Facts:
{AU, AW, AC, AS, F, AR, AA, AE, R, AG, AP, O, M} σ 161
{K, AH, L, AI, B, AK, AM, AO, V, AV, AJ, Y, A, S, H, Z} σ 17
{G, W, AN, AQ, N, Q, U, AF, AY, P, I} σ 965
{AD, AL, AX, D, C, T, J} σ 587
{AB, E, AT, X} σ 760
μ Q <- AU, I
μ AH <- K, W, R
μ AX <- L, N, AB, F
μ S <- G, AG, Y, A, Z
μ A <- AN, AE, J
μ AL <- AI, AS, AT, O
μ B <- AQ, E, AK, AA
μ AS <- AW, H
μ Y <- AD, AC, AJ, AF
μ AY <- B, AX, T, X
μ C <- Q, AR, V
μ K <- AM, D
μ R <- AO, M
μ AR <- U, AV, AP
μ Z <- P
Π 31 <- AU, W, E, AE
Π 240 <- L, AK, AJ, AP, J
Π 285 <- AI, AA, AF
Π 85 <- AW, N, AO, U
Π 835 <- AD, P, H, M
Π 301 <- AC, AB
Π 21 <- F, V, D
Π 416 <- AM, X
Π 385 <- AV, AT, AG, T, I

Known rows:
[+0.40 -0.32 +1.40 -0.74 -0.49 -1.06 -0.86 -0.53 -1.82 +0.41 +1.20 +0.46 +2.23 -0.11 +1.24 -0.11 +1.39 +1.73 +1.40 +0.37 -1.23 +1.40 -1.16]: AM
[-0.89 -0.07 +0.21 +0.48 +0.04 -0.07 -0.15 +0.02 +0.24 +0.10 -0.85 -0.60 -0.46 -0.83 +0.55 +0.44 -0.86 +0.38 -0.44 +0.55 +0.18 +0.28 +2.08]: C
[-0.10 -0.07 +0.13 +0.66 +0.38 +0.12 -0.11 +0.18 +0.59 -0.23 -0.04 +0.59 -0.59 +1.07 -0.24 -0.24 +0.51 +0.09 -0.45 +0.23 -0.33 +0.02 +1.92]: AN
[-1.84 -0.51 -0.80 +0.93 -0.28 +0.26 -0.20 -0.12 +1.45 +0.22 +0.13 -0.03 -1.40 +2.53 -0.15 -0.72 +0.41 +1.03 -2.55 +1.18 -1.41 +0.29 +2.90]: J
[+0.38 +0.42 -0.17 -0.83 +1.06 -0.32 -0.27 +0.26 +0.26 -1.00 -0.91 +1.11 +0.14 -1.11 +0.02 +0.32 +0.58 +0.41 +3.27 -0.61 +0.49 -0.11 +1.07]: E
[+0.51 -0.16 -1.04 +0.18 +0.83 +0.44 +0.51 -0.11 +0.81 -0.71 +0.29 +0.21 -0.84 +0.22 -1.03 -0.07 -1.67 -0.43 -0.62 -0.06 +0.08 -0.58 -0.49]: AI
[-0.31 -0.29 -0.44 +0.14 +0.04 +0.13 -0.03 -0.03 -0.72 -0.59 -0.70 -0.20 -1.00 +0.20 +0.50 +0.59 -0.89 +0.16 -0.40 +0.17 -0.35 +0.69 +0.79]: AL
[-0.24 -0.34 -0.48 +0.15 +0.04 +0.17 +0.04 +0.00 -0.98 -0.84 -0.67 -0.12 -1.09 +0.24 +0.53 +0.69 -1.01 +0.15 -0.54 +0.10 -0.52 +0.79 +0.06]: AS
[+0.41 +0.20 +0.39 -0.68 +0.38 -0.69 -0.12 +0.08 -0.28 -1.00 +0.13 +0.99 +0.91 -1.48 +2.17 +0.50 +1.32 -0.21 +0.90 -0.85 -0.73 +1.65 -4.23]: AW
[+1.89 +0.58 +1.72 +1.40 -0.76 -0.61 -0.33 -0.65 -2.89 +0.99 +2.19 +0.64 +2.58 +0.37 -0.40 -0.49 -0.02 -1.00 +0.16 +0.11 -0.96 -0.93 -4.36]: AD
[-0.83 +0.02 -0.93 -0.55 +0.10 +0.04 -0.11 -0.02 +0.48 -0.20 -0.31 +0.12 -0.44 +0.28 -0.35 -0.25 +0.21 +0.81 +0.67 +0.15 -0.19 -0.41 +0.48]: AQ
[-0.88 +0.08 -0.88 -0.30 -0.39 -0.01 -0.19 -0.06 -0.21 +0.06 -1.03 -0.38 -0.69 +0.28 +0.07 +0.32 -0.47 +0.26 +0.54 +0.21 -0.13 -0.03 +2.34]: AY
[+0.43 +0.25 +1.01 -0.06 +1.49 -0.44 -0.21 +0.38 +0.75 -0.93 -0.71 +0.87 +0.35 -2.26 +0.54 +0.48 +0.18 +0.54 +2.13 -0.26 +0.82 +0.20 +0.82]: AU
[+0.50 +0.35 +0.08 -0.22 +0.25 +0.45 +0.97 +0.48 +1.85 +0.23 +0.09 -0.65 +0.13 -2.10 +0.05 +0.05 -0.12 -1.82 -1.05 -1.01 +1.77 -0.63 -3.44]: I
[+1.26 +0.43 -0.33 -0.42 +0.95 +0.22 +0.22 +0.16 -0.38 -0.56 -0.27 +0.52 +0.05 -0.88 -1.70 +0.11 -0.89 -0.46 +2.59 -0.68 +1.21 -1.63 +0.14]: AB
[-0.24 +0.47 +1.14 -0.31 +0.42 -0.95 -0.28 +0.15 +0.96 -0.15 -0.03 +0.55 +1.54 -2.71 +2.30 +0.29 +1.39 +0.10 +0.87 -0.38 -0.04 +1.09 -2.78]: U

Rows:
[+0.79 +0.05 +0.58 -1.49 +0.09 -0.84 -0.28 -0.05 +0.74 -0.06 +0.44 +0.64 +1.75 -1.15 +1.86 +0.16 +1.60 +0.05 +1.39 -0.77 -0.16 +1.87 -0.86] : AO
[+0.51 -0.87 +0.68 -0.61 -1.37 +1.08 +0.68 +0.14 -1.78 +1.25 +1.17 -1.81 +0.06 +1.11 -1.69 -0.56 +0.67 +0.28 -1.93 -0.08 +1.24 -0.82 -3.37] : D
[+0.63 +0.49 -0.94 -1.00 -0.12 +0.52 +0.93 +0.39 +1.36 +0.10 -0.05 -0.47 -0.10 -0.92 -0.40 -0.08 +0.22 -1.95 -0.15 -1.34 +1.48 -0.82 -3.17] : T
[+2.05 +0.36 +0.83 +0.81 +1.23 +0.31 +0.19 +0.31 -0.23 -0.64 -0.02 +1.09 -0.14 +0.08 -1.59 +0.07 -0.53 -1.21 +1.47 -0.59 +1.07 -1.14 +1.79] : AC
[-2.49 -0.60 -0.62 +0.52 -0.07 +0.05 -0.13 -0.12 +1.90 +0.40 +0.08 -0.76 -0.95 +0.46 +0.33 -0.56 -0.25 +1.88 -2.67 +1.51 -0.94 +0.11 +0.89] : AP
[-0.11 +0.20 -1.58 -0.38 +0.43 +0.31 +0.34 -0.11 +1.18 -0.15 +0.03 +0.07 -0.62 +0.33 -1.44 -0.35 -1.36 -0.22 +0.38 -0.07 +0.30 -1.35 +0.79] : AA
[-0.53 +0.20 +0.88 -0.27 -0.59 -1.06 -0.94 -0.39 -2.21 +0.17 +0.63 +0.60 +1.75 -0.32 +1.20 -0.13 +1.64 +1.63 +1.84 +0.39 -1.47 +0.44 -2.69] : X
[+1.07 +0.32 +0.92 +0.33 +1.37 -0.26 -0.30 +0.43 +0.37 -1.06 -0.71 +1.58 +0.00 -0.46 +0.10 +0.32 +0.87 -0.31 +2.15 -0.54 +0.40 +0.34 +2.75] : AE
[+1.06 +0.16 -0.58 -0.59 +0.20 +0.65 +1.10 +0.44 +0.88 -0.42 +0.15 -0.26 -0.34 -0.98 -0.10 +0.16 -0.11 -2.03 -0.99 -1.38 +1.22 -0.22 -4.38] : AT
[+1.72 +0.24 +1.11 +0.64 -0.64 -0.56 -0.07 -0.82 -3.64 +0.29 +2.29 +0.28 +2.36 -0.50 -0.02 -0.09 -0.78 -0.37 +0.17 +0.00 -1.13 -0.55 -7.93] : H
[-0.38 -0.48 +1.05 +0.49 -1.14 +1.02 +0.65 +0.33 -1.79 +1.10 +0.76 -1.83 -0.27 +0.06 -1.34 -0.45 +0.57 +0.32 -2.31 +0.23 +1.23 -1.55 -5.17] : V
[+2.15 +0.10 +1.32 -0.21 -0.93 -0.73 -0.21 -0.92 -2.64 +1.23 +2.63 -0.09 +3.26 -0.19 -0.35 -0.42 -0.52 -0.18 +0.67 +0.01 -0.62 -0.35 -4.47] : M
[-0.53 -0.30 -0.05 -0.22 -1.53 +1.07 +0.63 +0.22 -2.18 +1.06 +0.53 -1.70 -0.48 +0.99 -1.79 -0.59 +0.91 +0.20 -1.23 -0.08 +1.00 -1.90 -4.95] : F
[-0.25 -0.35 -0.37 -0.06 +0.49 +0.15 +0.06 +0.05 +0.07 -0.73 +0.03 +0.32 -0.70 +0.28 +0.00 +0.03 -0.15 +0.68 -0.35 +0.13 -0.41 +0.28 -0.83] : O
[-1.03 -0.07 +0.40 +0.57 +0.12 -0.13 -0.18 +0.08 +0.43 +0.19 -0.84 -0.69 -0.37 -1.29 +0.65 +0.45 -0.90 +0.49 -0.52 +0.66 +0.30 +0.18 +1.80] : AR

Now the same elements, written a new way:
Known rows:
[+0.47 +0.29 +1.09 +1.30 -0.66 -1.18 -0.88 -2.03 +0.11 -1.54 +1.51 +4.40]: M
[-0.06 +2.73 -3.46 -0.82 -0.31 -1.13 -1.83 +1.38 -0.05 -3.18 +1.85 +1.35]: D
[+0.30 +2.21 -0.50 +0.79 -1.13 -0.99 -3.35 -2.38 +0.76 -2.35 +0.89 +0.26]: AO
[-0.40 +0.50 -1.84 -1.24 -0.14 -3.04 -0.58 +2.31 +0.20 -0.66 +1.92 +0.22]: AC
[-0.82 -1.68 -0.26 +1.50 -0.22 -1.80 +0.54 -0.09 +1.04 -0.07 +0.57 +2.38]: AQ
[+0.42 -0.13 +2.30 +1.23 -0.49 -0.87 +0.96 -1.67 -0.41 -1.22 +0.76 +4.96]: P
[-0.48 -1.83 +2.74 -2.30 -0.23 -2.30 -2.71 -3.11 +5.45 +0.40 -0.98 -1.11]: R
[-0.35 +0.23 -0.86 +2.41 -0.33 -0.45 +0.30 +1.46 -1.40 -2.60 +1.06 +3.62]: AK
[-0.36 -3.37 +2.57 -1.60 -1.02 -2.91 +0.38 -2.64 +2.06 +2.40 -0.97 -0.39]: AL
[-0.05 +1.48 -1.76 -1.88 -0.27 -2.19 -1.89 +2.16 +0.86 -2.68 +0.95 +1.56]: W
[-0.48 +0.92 -4.42 -0.41 -0.48 -1.35 +1.26 +4.38 +1.07 -2.37 +0.21 +1.76]: F
[-0.20 +2.12 -2.24 +0.87 -0.19 -0.81 -0.51 +0.18 -0.10 -1.64 +1.72 +1.61]: V
[-0.42 -2.79 +3.45 +0.42 +0.50 -1.52 -1.14 -5.47 +4.41 +3.01 -1.58 -0.43]: C
[+0.06 +1.88 +0.14 +1.86 -0.59 -1.47 -0.53 -2.55 -1.04 +0.74 +1.74 +3.09]: AF
[-1.04 -5.92 +4.02 +1.21 +0.53 -1.99 -0.27 -0.39 +3.30 +2.09 -2.55 +1.82]: B
[+0.44 +0.89 +3.09 +1.26 -0.87 -1.95 +1.56 -3.47 +1.23 -0.72 -0.47 +3.98]: AG

Rows:
[+0.33 +1.70 -0.18 -1.42 +0.13 -1.75 +0.21 +2.98 +1.06 -3.50 +0.25 +2.98] : AE
[-0.49 -0.70 -0.72 -1.01 -1.30 -2.19 +0.08 -1.63 +0.60 +0.52 +1.40 +0.91] : O
[+0.13 +0.74 -1.09 +0.38 +0.22 -1.74 -1.47 +0.15 -0.23 -1.92 +0.66 +1.80] : AU
[-0.13 -0.55 -0.61 -0.17 +0.06 -2.21 -0.87 +4.12 -0.42 -2.23 +0.25 +3.55] : E
[-0.14 +1.15 -1.20 +0.31 -1.15 -1.11 -0.78 -0.22 +1.86 -1.15 -0.94 +0.03] : N
[-0.51 -0.65 -4.42 -2.29 -0.36 -1.98 -0.55 +3.30 +1.50 -0.57 +0.99 +0.49] : AB
[+0.28 +1.55 +0.81 +2.15 -0.45 +0.48 -2.62 -4.37 +0.66 -0.18 +0.55 -0.16] : U
[+0.06 +2.35 -0.34 +2.03 -0.52 -0.16 -0.24 -1.22 -0.49 -1.29 +1.90 +1.94] : AP
[-0.78 -5.38 +2.77 +0.00 -0.19 -2.31 +0.81 +0.11 +4.91 +2.46 -2.96 +0.07] : AY
[+0.42 +4.09 -3.86 +0.05 -0.73 +0.21 -2.30 +1.52 -0.85 -3.79 +2.78 +1.50] : AM
[+0.37 +1.60 -0.10 -0.16 -1.68 -1.45 -1.06 -1.82 -1.29 -0.12 +1.50 +0.36] : AW

